Below is a small trained network, with its code and all its weights. Each question gives an input and a target symbol and asks what happens when units are switched off, that is, made to give their printed mean instead of their output.

import numpy as np


def w(rows, s, z=0):
    codes = np.array(rows[::2]) - 128.0
    scale = np.full(codes.shape[1], s)
    scale[-1] = z or s
    return codes * scale


def norm(h):
    return h / np.sqrt((h * h).mean(-1, keepdims=True) + 1e-5)


def f(y):
    return y / 2 * (1 + np.tanh(0.7978845608 * (y + 0.044715 * y**3)))


def softmax(a):
    e = np.exp(a - a.max(-1, keepdims=True))
    return e / e.sum(-1, keepdims=True)


def log_softmax(a):
    a = a - a.max(-1, keepdims=True)
    return a - np.log(np.exp(a).sum(-1, keepdims=True))


def net(x, mask):
    ids = ['ΔΛΞΠΦΨεμτω'.index(c) for c in x.split()]
    T = len(ids)
    res = E[ids] + P[:T]
    q, k, v = (norm(res) @ M[0].T for M in (Q, K, V))
    z = softmax(np.where(np.tri(T) > 0, q @ k.T / 3**0.5, -1e9)) @ v
    res = res + np.where(mask[0], z, O[0][:, -1]) @ O[0][:, :-1]
    y = f(norm(res) @ A[0][:, :-1].T + A[0][:, -1])
    res = res + np.where(mask[1:9], y, B[0][:, -1]) @ B[0][:, :-1]
    return log_softmax(norm(res)[-1] @ U[:, :-1].T + U[:, -1])


Q, K, V, O, A, B = {}, {}, {}, {}, {}, {}
E = w([
[137,121,230],'Δ',
[135,123,234],'Λ',
[73,87,68],'Ξ',
[61,187,65],'Π',
[132,137,77],'Φ',
[150,137,99],'Ψ',
[8,205,108],'ε',
[138,205,203],'μ',
[92,46,59],'τ',
[45,57,223],'ω',
],0.012)
P = w([
[127,177,2],'0',
[145,170,22],'1',
[148,166,35],'2',
[152,160,39],'3',
[155,163,34],'4',
[150,172,34],'5',
],0.0036)
Q[0] = w([
[1,239,146],'h1',
[33,149,241],'h1',
[78,176,34],'h1',
],0.006)
K[0] = w([
[33,2,118],'h1',
[64,122,108],'h1',
[121,110,156],'h1',
],0.0098)
V[0] = w([
[54,253,121],'h1',
[209,216,174],'h1',
[249,192,74],'h1',
],0.0053)
O[0] = w([
[192,165,193,254],'h1',
[163,229,122,95],'h1',
[157,178,1,93],'h1',
],0.0096,0.0039)
A[0] = w([
[79,122,9,172],'n1',
[211,124,207,218],'n2',
[55,148,101,57],'n3',
[68,184,72,5],'n4',
[132,212,115,121],'n5',
[5,213,59,70],'n6',
[1,183,97,95],'n7',
[112,129,86,124],'n8',
],0.0086,0.0032)
B[0] = w([
[43,63,88,220],'n1',
[99,86,2,194],'n2',
[181,160,118,153],'n3',
[152,127,159,167],'n4',
[80,85,170,189],'n5',
[179,106,163,255],'n6',
[208,49,127,224],'n7',
[122,180,165,141],'n8',
],0.0061,0.006)
U = w([
[50,176,105,51],'Δ',
[27,212,160,131],'Λ',
[98,72,150,2],'Ξ',
[248,65,91,150],'Π',
[102,118,67,88],'Φ',
[106,158,39,59],'Ψ',
[190,122,231,220],'ε',
[168,239,123,243],'μ',
[20,47,84,62],'τ',
[56,64,216,124],'ω',
],0.013,0.0052)

Each question gives the input, a string of symbols that net reads in full, and the target symbol t.
The units are the heads (3 rows each of Q, K, V and O) and the neurons (one row each of A and B). Each row of codes is followed by its name. A weight is (code - 128) times the scale printed after its matrix; where a second scale follows, it is the last column's (O, A, B and U).
mask holds one flag per unit, heads first, then neurons. A switched-off unit (its flag False) gives its mean, the last column of its rows in O or B, instead of its output. The means were averaged over made-up inputs and are rounded, as every weight is.
A unit's drop is (log p(t) with every unit on - log p(t) with that unit switched off) / (log p(t) with every unit on - log p(t) with every unit switched off).
The circuit of an input: a set's keep is (log p(t) with only the set's units on - log p(t) with every unit switched off) / (log p(t) with every unit on - log p(t) with every unit switched off). Starting from all 9 units, units are removed one at a time, each time the one whose removal leaves the highest keep (on an exact tie, the one counted first), for as long as the keep stays at least 0.8.
circuit, biggest first: the units of the circuit, biggest drop first
unit that matters most: the unit with the biggest drop
k most important neurons: the k neurons with the biggest drops, biggest first
drop when u is switched off: that unit's drop, to one decimal
input Λ ε Π Ξ ε μ, target Λ: circuit, biggest first	n7; n6
input Π Π Π Π Λ, target Π: circuit, biggest first	n2; h1
input Λ Π ε Π Π Λ, target Π: 3 most important neurons	n2; n1; n5
input Λ Π ε Λ Π, target ε: 2 most important neurons	n6; n2
input Δ Π Π Λ Ξ Δ, target Π: circuit, biggest first	n2
input Λ Ξ Π Φ Π Λ, target τ: circuit, biggest first	n2; n6
input Λ ε Ξ ω Λ, target ω: circuit, biggest first	h1; n7; n2
input Π μ Π, target μ: circuit, biggest first	h1; n2
input μ Π μ Δ, target μ: 2 most important neurons	n7; n1
input Λ Π ε, target ε: 2 most important neurons	n7; n6
input Λ Λ Φ μ Λ Λ, target μ: 2 most important neurons	n1; n7
input τ τ μ Π Ψ, target μ: 2 most important neurons	n7; n2
input ε Π Δ Π Π Π, target Π: 3 most important neurons	n7; n6; n1
input μ ε Λ ε, target ε: unit that matters most	n7
input Δ Ξ Ψ ε Π, target Π: 3 most important neurons	n7; n6; n3
input ε Π Π, target ε: 2 most important neurons	n2; n5
input μ Δ Ξ Π τ Δ, target τ: drop when n3 is switched off	0.1
input Π ε ω ω μ, target ω: drop when h1 is switched off	1.6
input Π Ξ ε, target ω: drop when n2 is switched off	0.2
input Π ω Π, target ω: drop when n6 is switched off	0.0
input Π τ Λ Π Λ Ψ, target Ψ: unit that matters most	n7
